Below is a small trained network, with its code and all its weights. Each question gives an input and a class and asks what happens when units are switched off, that is, made to give their printed mean instead of their output.

import numpy as np


def w(rows, s, z=0):
    codes = np.array(rows[::2]) - 128.0
    scale = np.full(codes.shape[1], s)
    scale[-1] = z or s
    return codes * scale


def norm(h):
    return h / np.sqrt((h * h).mean(-1, keepdims=True) + 1e-5)


def f(y):
    return np.maximum(y, 0)


def log_softmax(a):
    a = a - a.max(-1, keepdims=True)
    return a - np.log(np.exp(a).sum(-1, keepdims=True))


def net(x, mask):
    res = np.array(x, float).reshape(1, 4) / 4 @ E
    u = 0
    for l in range(3):
        y = f(norm(res) @ A[l][:, :-1].T + A[l][:, -1])
        res = res + np.where(mask[u : u + 7], y, B[l][:, -1]) @ B[l][:, :-1]
        u += 7
    return log_softmax(norm(res)[-1] @ U[:, :-1].T + U[:, -1])


A, B = {}, {}
E = w([
[190,106,115,172,71,137,116,51,102,178,129,77],'x0',
[151,126,254,154,111,52,211,103,72,159,108,95],'x1',
[101,146,84,178,132,96,96,160,185,44,129,174],'x2',
[99,137,122,125,93,127,184,99,176,147,88,154],'x3',
],0.0076)
A[0] = w([
[174,137,33,186,138,103,2,141,100,48,213,93,165],'L0N0',
[129,100,80,141,121,62,156,51,142,124,110,181,125],'L0N1',
[128,41,88,233,127,140,53,71,63,146,83,38,246],'L0N2',
[107,184,83,93,108,183,180,78,129,200,132,146,15],'L0N3',
[91,119,231,142,42,69,97,176,194,110,119,180,36],'L0N4',
[152,203,86,189,117,183,132,62,95,136,86,151,75],'L0N5',
[107,74,89,158,127,155,147,94,130,113,148,197,227],'L0N6',
],0.0058,0.0012)
B[0] = w([
[173,232,126,140,125,169,111,45,125,140,120,150,255],'L0N0',
[157,172,165,105,90,150,82,204,195,103,74,109,168],'L0N1',
[45,93,68,105,208,136,162,204,154,182,204,82,232],'L0N2',
[88,164,224,161,178,131,101,56,113,191,182,105,178],'L0N3',
[144,65,143,244,221,66,119,132,165,120,147,76,182],'L0N4',
[114,138,141,186,96,73,161,86,119,2,85,184,171],'L0N5',
[175,111,160,156,139,60,110,216,136,151,139,142,177],'L0N6',
],0.008,0.0071)
A[1] = w([
[101,169,101,87,165,82,13,122,157,123,84,136,2],'L1N0',
[212,121,108,69,159,195,63,187,44,153,155,164,140],'L1N1',
[213,126,127,68,201,103,140,147,173,68,121,79,101],'L1N2',
[148,126,99,117,113,218,88,6,177,212,180,79,135],'L1N3',
[214,127,166,82,221,158,184,192,61,229,253,77,136],'L1N4',
[44,150,143,109,91,157,59,92,230,198,173,126,119],'L1N5',
[108,230,72,160,116,253,117,212,128,71,198,175,192],'L1N6',
],0.0051,0.00087)
B[1] = w([
[121,210,121,189,239,186,112,200,91,145,209,160,179],'L1N0',
[97,130,47,135,240,174,36,255,182,33,82,191,174],'L1N1',
[174,124,125,48,106,63,120,114,198,57,106,79,160],'L1N2',
[115,67,124,153,138,107,199,149,123,75,57,178,227],'L1N3',
[159,225,160,120,62,175,159,178,120,127,237,112,255],'L1N4',
[179,67,172,116,38,9,135,8,110,51,87,216,202],'L1N5',
[233,148,61,174,176,188,51,4,12,232,103,96,236],'L1N6',
],0.0062,0.0077)
A[2] = w([
[133,85,151,157,122,65,160,115,176,177,105,122,104],'L2N0',
[136,168,72,140,103,132,118,113,141,84,126,97,41],'L2N1',
[104,110,151,134,174,112,120,172,162,105,89,95,193],'L2N2',
[150,116,96,114,110,141,158,136,143,141,201,110,147],'L2N3',
[164,110,119,150,69,65,124,135,149,131,117,131,100],'L2N4',
[138,186,127,139,183,106,166,255,197,141,119,118,137],'L2N5',
[205,184,153,219,144,103,121,194,110,183,151,175,245],'L2N6',
],0.0084,0.0012)
B[2] = w([
[129,116,94,122,112,135,80,146,172,103,133,139,174],'L2N0',
[215,87,165,72,162,156,86,167,83,134,120,179,157],'L2N1',
[82,38,93,146,77,74,78,123,207,15,54,98,162],'L2N2',
[156,181,122,89,194,134,126,135,45,139,123,68,163],'L2N3',
[65,127,124,203,255,121,79,161,120,113,105,67,151],'L2N4',
[86,103,139,160,107,77,167,61,157,129,97,115,201],'L2N5',
[123,106,44,101,97,127,123,141,143,190,99,140,248],'L2N6',
],0.0082,0.012)
U = w([
[126,117,223,106,74,156,151,80,121,122,122,186,118],'0',
[233,175,27,147,183,172,52,108,104,186,111,185,157],'1',
[126,152,122,72,121,145,106,178,157,79,114,102,69],'2',
[159,1,160,112,39,215,65,163,110,95,106,110,2],'3',
[92,37,119,201,105,36,118,75,223,90,45,123,171],'4',
[144,144,152,131,107,110,220,142,84,229,180,33,145],'5',
],0.0095,0.0058)

Each question gives the input, the list of numbers given to net, and the class t.
The units are the neurons (one row each of A and B). Each row of codes is followed by its name. A weight is (code - 128) times the scale printed after its matrix; where a second scale follows, it is the last column's (A, B and U).
mask holds one flag per neuron, layer by layer. A switched-off neuron (its flag False) gives its mean, the last column of its row in B, instead of its output. The means were averaged over made-up inputs and are rounded, as every weight is.
A unit's drop is (log p(t) with every unit on - log p(t) with that unit switched off) / (log p(t) with every unit on - log p(t) with every unit switched off).
The circuit of an input: a set's keep is (log p(t) with only the set's units on - log p(t) with every unit switched off) / (log p(t) with every unit on - log p(t) with every unit switched off). Starting from the 12 units with the biggest drops (on a tie, the unit counted first), units are removed one at a time, each time the one whose removal leaves the highest keep (on an exact tie, the one counted first), for as long as the keep stays at least 0.8.
circuit, biggest first: the units of the circuit, biggest drop first
top k neurons: the k neurons with the biggest drops, biggest first
top k neurons in layer l: the k neurons of layer l with the biggest drops, biggest first
drop when u is switched off: that unit's drop, to one decimal
input [4,-4,-5,1], class 5: top neuron in layer 0 => L0N2
input [5,-7,-8,5], class 4: top 2 neurons => L1N5; L0N5
input [-8,7,-4,0], class 4: circuit, biggest first => L0N0; L2N2
input [-5,2,-7,-4], class 5: top 2 neurons in layer 1 => L1N4; L1N6
input [3,0,-5,6], class 4: top 2 neurons in layer 1 => L1N5; L1N3
input [-7,8,-4,4], class 4: top 2 neurons in layer 0 => L0N4; L0N0
input [-7,2,-7,-7], class 2: top 3 neurons => L1N1; L1N4; L1N6
input [1,6,5,-8], class 5: top 2 neurons => L1N6; L1N4
input [-6,-1,-2,1], class 4: top 2 neurons => L0N0; L0N2
input [8,0,-3,2], class 5: top 2 neurons => L0N2; L1N4
input [-5,1,3,-3], class 4: top 2 neurons => L0N4; L1N4
input [1,2,-7,6], class 0: top 2 neurons => L0N2; L0N3
input [-7,6,-2,-4], class 4: top 4 neurons => L1N6; L0N0; L0N4; L0N2
input [-2,3,-2,-8], class 2: circuit, biggest first => L1N6
input [-7,-1,-8,3], class 5: top 2 neurons => L0N0; L1N4
input [2,-3,-5,4], class 0: top 2 neurons in layer 0 => L0N3; L0N4
input [-4,3,-3,-2], class 5: drop when L1N4 is switched off => 1.0
input [-1,-1,-6,2], class 0: drop when L1N6 is switched off => 0.1
input [6,-1,-8,4], class 5: drop when L0N2 is switched off => 0.3
input [7,3,2,-6], class 5: top neuron => L0N2
input [5,-4,-3,5], class 4: drop when L1N0 is switched off => 0.0
input [-5,1,-8,-2], class 5: top 2 neurons => L1N4; L1N6
